Here is a tiny trained network, its code and every weight. The questions are about switching its units off for an input and a class, where a switched-off unit gives its printed mean instead of its output.

import numpy as np


def w(rows, s, z=0):
    codes = np.array(rows[::2]) - 128.0
    scale = np.full(codes.shape[1], s)
    scale[-1] = z or s
    return codes * scale


def norm(h):
    return h / np.sqrt((h * h).mean(-1, keepdims=True) + 1e-5)


def f(y):
    return np.maximum(y, 0)


def log_softmax(a):
    a = a - a.max(-1, keepdims=True)
    return a - np.log(np.exp(a).sum(-1, keepdims=True))


def net(x, mask):
    res = np.array(x, float).reshape(1, 7) / 4 @ E
    u = 0
    for l in range(2):
        y = f(norm(res) @ A[l][:, :-1].T + A[l][:, -1])
        res = res + np.where(mask[u : u + 11], y, B[l][:, -1]) @ B[l][:, :-1]
        u += 11
    return log_softmax(norm(res)[-1] @ U[:, :-1].T + U[:, -1])


A, B = {}, {}
E = w([
[136,112,120,145,114,2,184,178,216,25],'x0',
[114,71,60,125,74,165,235,200,139,175],'x1',
[210,174,232,140,193,132,147,213,142,204],'x2',
[27,189,132,35,75,39,61,202,111,188],'x3',
[186,111,18,30,193,165,86,186,179,104],'x4',
[90,20,199,50,167,116,145,45,158,199],'x5',
[163,139,136,158,72,140,96,125,228,179],'x6',
],0.0041)
A[0] = w([
[150,135,115,197,165,125,157,116,116,131,149],'0.n1',
[84,141,77,136,158,63,98,59,115,120,92],'0.n2',
[103,121,69,151,145,71,94,59,97,39,135],'0.n3',
[102,212,65,173,141,155,126,154,156,95,10],'0.n4',
[40,99,136,118,101,119,105,179,124,158,253],'0.n5',
[133,33,169,63,160,103,184,97,115,147,40],'0.n6',
[164,56,159,165,168,180,153,87,161,103,45],'0.n7',
[142,178,94,207,110,94,145,237,76,44,54],'0.n8',
[144,132,144,100,208,94,193,155,14,106,51],'0.n9',
[198,128,142,181,44,135,55,122,253,204,38],'0.n10',
[140,219,82,143,87,217,113,133,89,140,138],'0.n11',
],0.0063,0.0041)
B[0] = w([
[84,205,139,167,143,126,59,188,166,100,190],'0.n1',
[182,178,173,122,85,150,123,112,185,185,170],'0.n2',
[162,147,91,158,95,151,103,92,185,173,218],'0.n3',
[131,73,204,98,49,109,64,126,69,52,156],'0.n4',
[115,117,109,201,162,170,135,120,149,131,253],'0.n5',
[187,91,202,146,4,147,70,176,126,99,189],'0.n6',
[91,131,160,156,132,225,124,206,125,52,189],'0.n7',
[152,62,198,125,69,145,92,132,104,124,219],'0.n8',
[153,233,101,37,47,149,218,67,148,124,177],'0.n9',
[128,195,128,16,125,140,208,77,3,49,196],'0.n10',
[137,22,182,114,112,129,109,129,51,147,204],'0.n11',
],0.0062,0.005)
A[1] = w([
[98,158,148,151,137,121,99,141,153,112,152],'1.n1',
[176,163,186,167,160,116,153,190,109,158,181],'1.n2',
[111,44,188,48,128,132,144,81,188,145,5],'1.n3',
[89,159,88,74,94,133,170,100,97,85,114],'1.n4',
[105,84,87,156,85,153,100,82,113,105,174],'1.n5',
[143,168,150,89,89,166,139,114,138,125,177],'1.n6',
[170,113,128,154,100,2,171,153,211,42,61],'1.n7',
[172,66,83,62,157,149,102,156,153,114,194],'1.n8',
[171,155,166,84,144,133,99,151,139,141,129],'1.n9',
[38,173,138,62,72,62,70,194,125,199,27],'1.n10',
[89,76,190,195,114,139,203,106,130,150,211],'1.n11',
],0.0093,0.0025)
B[1] = w([
[119,132,70,179,182,148,108,92,135,174,161],'1.n1',
[93,59,82,46,93,112,114,90,254,147,213],'1.n2',
[207,143,174,130,38,160,71,176,62,97,187],'1.n3',
[250,207,192,130,124,101,222,88,135,121,164],'1.n4',
[122,99,166,20,175,97,172,182,241,185,219],'1.n5',
[118,187,114,149,159,82,159,98,105,147,223],'1.n6',
[105,107,151,83,179,204,116,106,24,225,228],'1.n7',
[43,196,121,251,118,17,130,114,81,125,201],'1.n8',
[110,79,97,122,95,77,140,94,169,160,195],'1.n9',
[185,111,109,182,178,227,163,122,151,21,201],'1.n10',
[128,162,30,142,160,52,91,167,92,89,254],'1.n11',
],0.0068,0.0072)
U = w([
[201,123,186,111,3,136,61,167,103,84,122],'0',
[204,217,144,82,103,126,243,82,122,115,133],'1',
[143,144,102,171,188,234,161,147,189,47,142],'2',
[152,142,97,132,125,93,141,117,148,176,254],'3',
[143,119,101,72,92,90,164,104,238,208,100],'4',
[119,119,139,103,178,161,128,122,59,229,116],'5',
[95,174,88,193,129,19,118,119,115,133,107],'6',
[103,129,187,116,133,121,167,137,159,112,8],'7',
],0.012,0.0089)

Each question gives the input, the list of numbers given to net, and the class t.
The units are the neurons (one row each of A and B). Each row of codes is followed by its name. A weight is (code - 128) times the scale printed after its matrix; where a second scale follows, it is the last column's (A, B and U).
mask holds one flag per neuron, layer by layer. A switched-off neuron (its flag False) gives its mean, the last column of its row in B, instead of its output. The means were averaged over made-up inputs and are rounded, as every weight is.
A unit's drop is (log p(t) with every unit on - log p(t) with that unit switched off) / (log p(t) with every unit on - log p(t) with every unit switched off).
The circuit of an input: a set's keep is (log p(t) with only the set's units on - log p(t) with every unit switched off) / (log p(t) with every unit on - log p(t) with every unit switched off). Starting from the 12 units with the biggest drops (on a tie, the unit counted first), units are removed one at a time, each time the one whose removal leaves the highest keep (on an exact tie, the one counted first), for as long as the keep stays at least 0.8.
units of the circuit, in order: the units of the circuit, biggest drop first
unit that matters most: the unit with the biggest drop
k most important neurons: the k neurons with the biggest drops, biggest first
top k neurons in layer l: the k neurons of layer l with the biggest drops, biggest first
input [1,1,-6,0,0,3,-4], class 4: units of the circuit, in order	1.n5
input [-7,8,7,-1,0,-8,-1], class 0: units of the circuit, in order	0.n11; 1.n7
input [-8,-6,0,-5,8,-3,8], class 1: 4 most important neurons	0.n10; 1.n7; 1.n11; 0.n5
input [-5,5,-7,8,8,-2,0], class 2: 2 most important neurons	1.n10; 1.n11
input [-2,7,1,-5,-8,1,6], class 6: top 2 neurons in layer 1	1.n11; 1.n10
input [-8,-4,-8,-5,-6,3,-5], class 4: top 3 neurons in layer 0	0.n3; 0.n10; 0.n8
input [-2,3,2,-4,6,-7,5], class 0: 2 most important neurons	0.n4; 0.n11
input [8,-7,5,8,5,0,3], class 2: 2 most important neurons	1.n10; 1.n5
input [-3,7,-4,4,2,-6,8], class 1: units of the circuit, in order	0.n10; 1.n4
input [-4,3,-3,2,-8,5,7], class 6: 3 most important neurons	1.n11; 0.n5; 0.n9
input [-6,3,-7,-3,-4,1,7], class 1: 3 most important neurons	0.n10; 1.n4; 1.n2
input [-5,7,-6,-4,1,4,7], class 1: top 4 neurons in layer 1	1.n4; 1.n2; 1.n3; 1.n9
input [8,-4,6,7,4,5,-5], class 5: top 2 neurons in layer 0	0.n10; 0.n1
input [-7,6,7,5,-6,4,-7], class 1: unit that matters most	0.n9
input [4,2,-8,0,-1,-8,3], class 0: 2 most important neurons	0.n8; 0.n4
input [4,4,3,-2,8,-6,-6], class 6: top 2 neurons in layer 1	1.n8; 1.n3
input [5,-3,1,-5,4,-8,5], class 0: top 2 neurons in layer 0	0.n8; 0.n4
input [-7,0,-5,7,-1,2,7], class 1: 3 most important neurons	0.n10; 1.n4; 0.n1
input [-6,-7,5,-4,-1,3,-3], class 3: units of the circuit, in order	1.n7; 1.n2
input [-1,-4,0,3,7,8,-2], class 0: unit that matters most	1.n3
input [-4,3,4,1,-2,2,-1], class 4: 2 most important neurons	1.n2; 1.n8
